Below is a small trained network, with its code and all its weights. Each question gives an input and a class and asks what happens when units are switched off, that is, made to give their printed mean instead of their output.

import numpy as np


def w(rows, s, z=0):
    codes = np.array(rows[::2]) - 128.0
    scale = np.full(codes.shape[1], s)
    scale[-1] = z or s
    return codes * scale


def norm(h):
    return h / np.sqrt((h * h).mean(-1, keepdims=True) + 1e-5)


def f(y):
    return np.maximum(y, 0)


def log_softmax(a):
    a = a - a.max(-1, keepdims=True)
    return a - np.log(np.exp(a).sum(-1, keepdims=True))


def net(x, mask):
    res = np.array(x, float).reshape(1, 8) / 4 @ E
    u = 0
    for l in range(2):
        y = f(norm(res) @ A[l][:, :-1].T + A[l][:, -1])
        res = res + np.where(mask[u : u + 8], y, B[l][:, -1]) @ B[l][:, :-1]
        u += 8
    return log_softmax(norm(res)[-1] @ U[:, :-1].T + U[:, -1])


A, B = {}, {}
E = w([
[105,104,205,122,131,194,161,153,77,191],'x0',
[129,126,131,125,128,127,127,127,129,127],'x1',
[128,128,129,131,128,127,126,128,125,128],'x2',
[58,158,113,93,187,170,31,187,150,98],'x3',
[128,130,125,129,128,129,129,128,128,130],'x4',
[207,128,113,131,69,137,112,252,87,98],'x5',
[128,126,131,125,129,126,127,127,127,127],'x6',
[195,171,113,83,200,188,149,92,82,83],'x7',
],0.016)
A[0] = w([
[118,146,73,128,148,94,76,136,158,91,81],'0.n1',
[18,116,129,133,101,96,71,201,167,150,47],'0.n2',
[78,140,127,96,164,165,54,215,148,102,2],'0.n3',
[143,140,110,89,219,223,88,125,107,61,58],'0.n4',
[22,138,119,118,198,154,83,89,148,129,100],'0.n5',
[57,131,201,122,156,241,107,192,95,179,33],'0.n6',
[115,143,59,127,152,86,54,132,170,47,81],'0.n7',
[132,137,114,122,137,155,76,251,119,92,80],'0.n8',
],0.029,0.0077)
B[0] = w([
[129,83,126,67,135,97,173,101,108,122,190],'0.n1',
[128,209,162,169,148,115,143,201,235,157,213],'0.n2',
[148,139,85,241,118,133,176,115,64,82,229],'0.n3',
[121,200,160,179,132,105,146,200,225,162,251],'0.n4',
[100,120,131,168,132,171,50,82,93,118,227],'0.n5',
[141,51,92,4,145,90,201,103,101,96,248],'0.n6',
[134,66,101,36,146,124,189,131,104,104,222],'0.n7',
[96,116,148,117,125,172,10,100,112,138,243],'0.n8',
],0.034,0.026)
A[1] = w([
[135,129,131,119,116,153,38,138,95,115,51],'1.n1',
[66,121,139,157,149,158,9,26,103,123,64],'1.n2',
[183,146,116,167,54,118,138,70,70,154,70],'1.n3',
[182,129,116,105,58,153,4,175,62,121,59],'1.n4',
[185,230,158,132,168,163,145,148,173,156,89],'1.n5',
[179,150,127,150,86,148,110,94,138,154,2],'1.n6',
[85,112,113,118,171,152,121,138,143,110,90],'1.n7',
[94,95,116,195,129,176,50,101,96,91,143],'1.n8',
],0.029,0.0051)
B[1] = w([
[62,163,128,108,223,176,123,35,190,171,175],'1.n1',
[164,128,202,20,99,221,41,146,188,213,243],'1.n2',
[133,162,98,205,154,178,94,136,66,68,183],'1.n3',
[117,138,219,106,122,180,106,7,210,235,184],'1.n4',
[132,108,131,173,32,21,93,227,186,116,239],'1.n5',
[21,159,80,96,201,108,122,161,91,147,151],'1.n6',
[208,153,155,118,6,102,103,90,78,220,250],'1.n7',
[152,161,151,151,113,171,87,70,42,162,255],'1.n8',
],0.017,0.015)
U = w([
[164,47,97,1,147,94,212,99,111,101,160],'0',
[137,194,158,191,117,80,130,209,233,154,175],'1',
[145,149,181,110,126,204,50,66,134,197,147],'2',
[147,163,96,230,156,167,144,109,51,89,4],'3',
],0.016,0.0036)

Each question gives the input, the list of numbers given to net, and the class t.
The units are the neurons (one row each of A and B). Each row of codes is followed by its name. A weight is (code - 128) times the scale printed after its matrix; where a second scale follows, it is the last column's (A, B and U).
mask holds one flag per neuron, layer by layer. A switched-off neuron (its flag False) gives its mean, the last column of its row in B, instead of its output. The means were averaged over made-up inputs and are rounded, as every weight is.
A unit's drop is (log p(t) with every unit on - log p(t) with that unit switched off) / (log p(t) with every unit on - log p(t) with every unit switched off).
The circuit of an input: a set's keep is (log p(t) with only the set's units on - log p(t) with every unit switched off) / (log p(t) with every unit on - log p(t) with every unit switched off). Starting from the 12 units with the biggest drops (on a tie, the unit counted first), units are removed one at a time, each time the one whose removal leaves the highest keep (on an exact tie, the one counted first), for as long as the keep stays at least 0.8.
circuit, biggest first: the units of the circuit, biggest drop first
k most important neurons: the k neurons with the biggest drops, biggest first
top k neurons in layer l: the k neurons of layer l with the biggest drops, biggest first
drop of u: that unit's drop, to one decimal
input [-2,-2,-6,8,2,5,-4,7], class 3: circuit, biggest first => (0.n3)
input [3,2,-6,-2,8,-3,0,-1], class 0: top 4 neurons in layer 0 => (0.n8; 0.n3; 0.n4; 0.n5)
input [-8,0,-4,7,8,-6,3,1], class 0: top 3 neurons in layer 0 => (0.n7; 0.n1; 0.n8)
input [7,-7,-5,5,-5,7,6,-5], class 0: top 4 neurons in layer 0 => (0.n6; 0.n5; 0.n4; 0.n2)
input [-4,-2,-4,-4,4,-2,2,2], class 0: 3 most important neurons => (0.n4; 0.n5; 0.n8)
input [5,4,-4,8,1,-3,-8,7], class 3: 3 most important neurons => (0.n3; 0.n2; 0.n5)
input [-2,-4,-3,8,-4,-1,3,-6], class 3: top 2 neurons in layer 0 => (0.n3; 0.n4)
input [8,0,6,2,5,-1,-4,7], class 0: 2 most important neurons => (0.n6; 0.n2)
input [-5,1,-5,2,5,-4,-5,6], class 1: top 2 neurons in layer 0 => (0.n4; 0.n6)
input [6,-2,2,-5,-5,-3,0,-3], class 0: 4 most important neurons => (0.n8; 0.n4; 0.n5; 0.n3)
input [6,0,-8,-6,-8,0,1,7], class 1: top 2 neurons in layer 0 => (0.n6; 0.n7)
input [6,4,-3,5,5,-7,-7,-8], class 1: 2 most important neurons => (0.n2; 0.n8)
input [-5,2,-8,-3,-7,-4,5,-7], class 1: 2 most important neurons => (0.n6; 0.n2)
input [-1,-3,3,-7,-3,-2,1,8], class 1: 2 most important neurons => (0.n6; 0.n8)
input [-1,-4,3,-6,-7,1,-4,-7], class 1: 3 most important neurons => (0.n6; 0.n8; 0.n5)
input [-1,8,6,8,4,-2,6,-8], class 1: most important neuron => (0.n2)
input [3,2,-7,8,8,3,-3,3], class 3: top 3 neurons in layer 0 => (0.n3; 0.n4; 0.n6)
input [-4,-6,4,1,-4,0,6,4], class 0: 3 most important neurons => (0.n7; 0.n1; 0.n2)
input [-8,5,-3,-2,-6,3,-8,8], class 0: top 2 neurons in layer 0 => (0.n7; 0.n2)
input [8,7,3,-5,-7,-6,1,4], class 0: top neuron in layer 0 => (0.n8)
input [3,-2,-1,6,5,2,-8,-4], class 3: 2 most important neurons => (0.n3; 0.n4)
input [-7,4,-5,2,-6,1,6,-6], class 0: 3 most important neurons => (0.n7; 0.n1; 0.n4)
input [-4,4,1,-1,-7,8,5,-6], class 2: 3 most important neurons => (0.n8; 0.n4; 0.n6)
input [-8,-5,8,4,-2,-7,-3,5], class 0: top 3 neurons in layer 0 => (0.n7; 0.n1; 0.n8)
input [0,1,3,-6,-4,4,1,-3], class 3: 2 most important neurons => (0.n6; 0.n7)
input [5,4,7,-6,4,-1,-7,0], class 3: top 2 neurons in layer 1 => (1.n3; 1.n2)
input [5,-4,-2,1,4,3,-8,8], class 1: top neuron in layer 0 => (0.n4)
input [-3,0,0,-1,0,-5,-6,-8], class 1: drop of 0.n2 => 3.6
input [1,-8,-7,-1,5,4,2,-8], class 1: drop of 0.n2 => 4.3
input [4,-7,-6,-6,-1,-5,8,4], class 3: drop of 0.n7 => 1.1
